Below are the code and all the weights of a small trained network. Each question names an input and a class and asks about switching units off, where a switched-off unit gives its printed mean instead of its output.

import numpy as np


def w(rows, s, z=0):
    codes = np.array(rows[::2]) - 128.0
    scale = np.full(codes.shape[1], s)
    scale[-1] = z or s
    return codes * scale


def norm(h):
    return h / np.sqrt((h * h).mean(-1, keepdims=True) + 1e-5)


def f(y):
    return np.maximum(y, 0)


def log_softmax(a):
    a = a - a.max(-1, keepdims=True)
    return a - np.log(np.exp(a).sum(-1, keepdims=True))


def net(x, mask):
    res = np.array(x, float).reshape(1, 6) / 4 @ E
    u = 0
    for l in range(3):
        y = f(norm(res) @ A[l][:, :-1].T + A[l][:, -1])
        res = res + np.where(mask[u : u + 4], y, B[l][:, -1]) @ B[l][:, :-1]
        u += 4
    return log_softmax(norm(res)[-1] @ U[:, :-1].T + U[:, -1])


A, B = {}, {}
E = w([
[202,152,118,176],'x0',
[138,120,203,146],'x1',
[243,119,48,147],'x2',
[223,190,188,8],'x3',
[171,160,236,170],'x4',
[45,253,56,138],'x5',
],0.0057)
A[0] = w([
[153,160,88,105,78],'L0N1',
[121,70,186,141,96],'L0N2',
[194,127,161,151,49],'L0N3',
[172,7,48,108,2],'L0N4',
],0.015,0.0035)
B[0] = w([
[84,86,152,111,177],'L0N1',
[84,139,167,120,225],'L0N2',
[155,174,133,157,207],'L0N3',
[178,2,46,119,255],'L0N4',
],0.019,0.0055)
A[1] = w([
[212,144,176,137,5],'L1N1',
[229,133,203,165,61],'L1N2',
[97,78,96,135,37],'L1N3',
[184,156,122,7,91],'L1N4',
],0.017,0.0025)
B[1] = w([
[152,176,115,66,210],'L1N1',
[132,138,116,7,253],'L1N2',
[158,153,119,124,225],'L1N3',
[185,148,132,239,214],'L1N4',
],0.021,0.0064)
A[2] = w([
[108,65,252,143,1],'L2N1',
[137,37,55,141,115],'L2N2',
[73,189,12,137,88],'L2N3',
[148,186,136,105,63],'L2N4',
],0.015,0.0031)
B[2] = w([
[50,72,255,137,163],'L2N1',
[136,23,109,144,254],'L2N2',
[39,188,63,115,218],'L2N3',
[186,108,149,115,177],'L2N4',
],0.02,0.008)
U = w([
[44,99,225,107,43],'0',
[17,189,37,150,60],'1',
[166,196,124,207,102],'2',
[209,174,154,20,167],'3',
[136,6,56,116,251],'4',
],0.017,0.0014)

Each question gives the input, the list of numbers given to net, and the class t.
The units are the neurons (one row each of A and B). Each row of codes is followed by its name. A weight is (code - 128) times the scale printed after its matrix; where a second scale follows, it is the last column's (A, B and U).
mask holds one flag per neuron, layer by layer. A switched-off neuron (its flag False) gives its mean, the last column of its row in B, instead of its output. The means were averaged over made-up inputs and are rounded, as every weight is.
A unit's drop is (log p(t) with every unit on - log p(t) with that unit switched off) / (log p(t) with every unit on - log p(t) with every unit switched off).
The circuit of an input: a set's keep is (log p(t) with only the set's units on - log p(t) with every unit switched off) / (log p(t) with every unit on - log p(t) with every unit switched off). Starting from all 12 units, units are removed one at a time, each time the one whose removal leaves the highest keep (on an exact tie, the one counted first), for as long as the keep stays at least 0.8.
circuit, biggest first: the units of the circuit, biggest drop first
unit that matters most: the unit with the biggest drop
top k neurons: the k neurons with the biggest drops, biggest first
top k neurons in layer l: the k neurons of layer l with the biggest drops, biggest first
drop of u: that unit's drop, to one decimal
input [0,3,2,-2,6,6], class 1: circuit, biggest first : L0N4
input [-2,3,-8,2,-2,3], class 0: top 3 neurons : L0N4, L1N1, L1N2
input [3,6,-3,-2,3,6], class 1: top 3 neurons : L0N2, L0N1, L1N4
input [4,0,1,-5,5,2], class 3: circuit, biggest first : L0N4, L2N4
input [-4,8,8,6,-5,4], class 2: top 2 neurons : L1N4, L0N4
input [-4,-2,2,1,4,4], class 1: top 2 neurons : L0N4, L0N2
input [-7,8,0,-2,-2,-6], class 0: top 2 neurons : L0N2, L2N1
input [6,-6,1,8,-8,2], class 2: top 4 neurons : L1N4, L1N2, L0N4, L1N3
input [-7,-3,3,8,-2,2], class 2: top 2 neurons : L1N4, L0N4
input [8,-8,-7,2,6,6], class 1: top 2 neurons in layer 1 : L1N2, L1N4
input [4,-6,7,7,3,7], class 2: top 2 neurons : L1N4, L0N1
input [-5,-6,-2,-1,-6,3], class 1: top 2 neurons : L2N3, L0N4
input [5,8,4,4,-7,6], class 2: top 2 neurons : L0N4, L1N4
input [4,3,7,2,1,-3], class 3: unit that matters most : L0N3
input [4,-7,-6,5,0,-3], class 2: top 2 neurons : L1N4, L0N3
input [-6,4,0,-7,-3,5], class 1: drop of L0N4 : 0.3
input [-1,-5,0,7,4,2], class 2: drop of L0N1 : 0.1
input [-4,-1,0,6,3,3], class 2: drop of L1N1 : 0.0
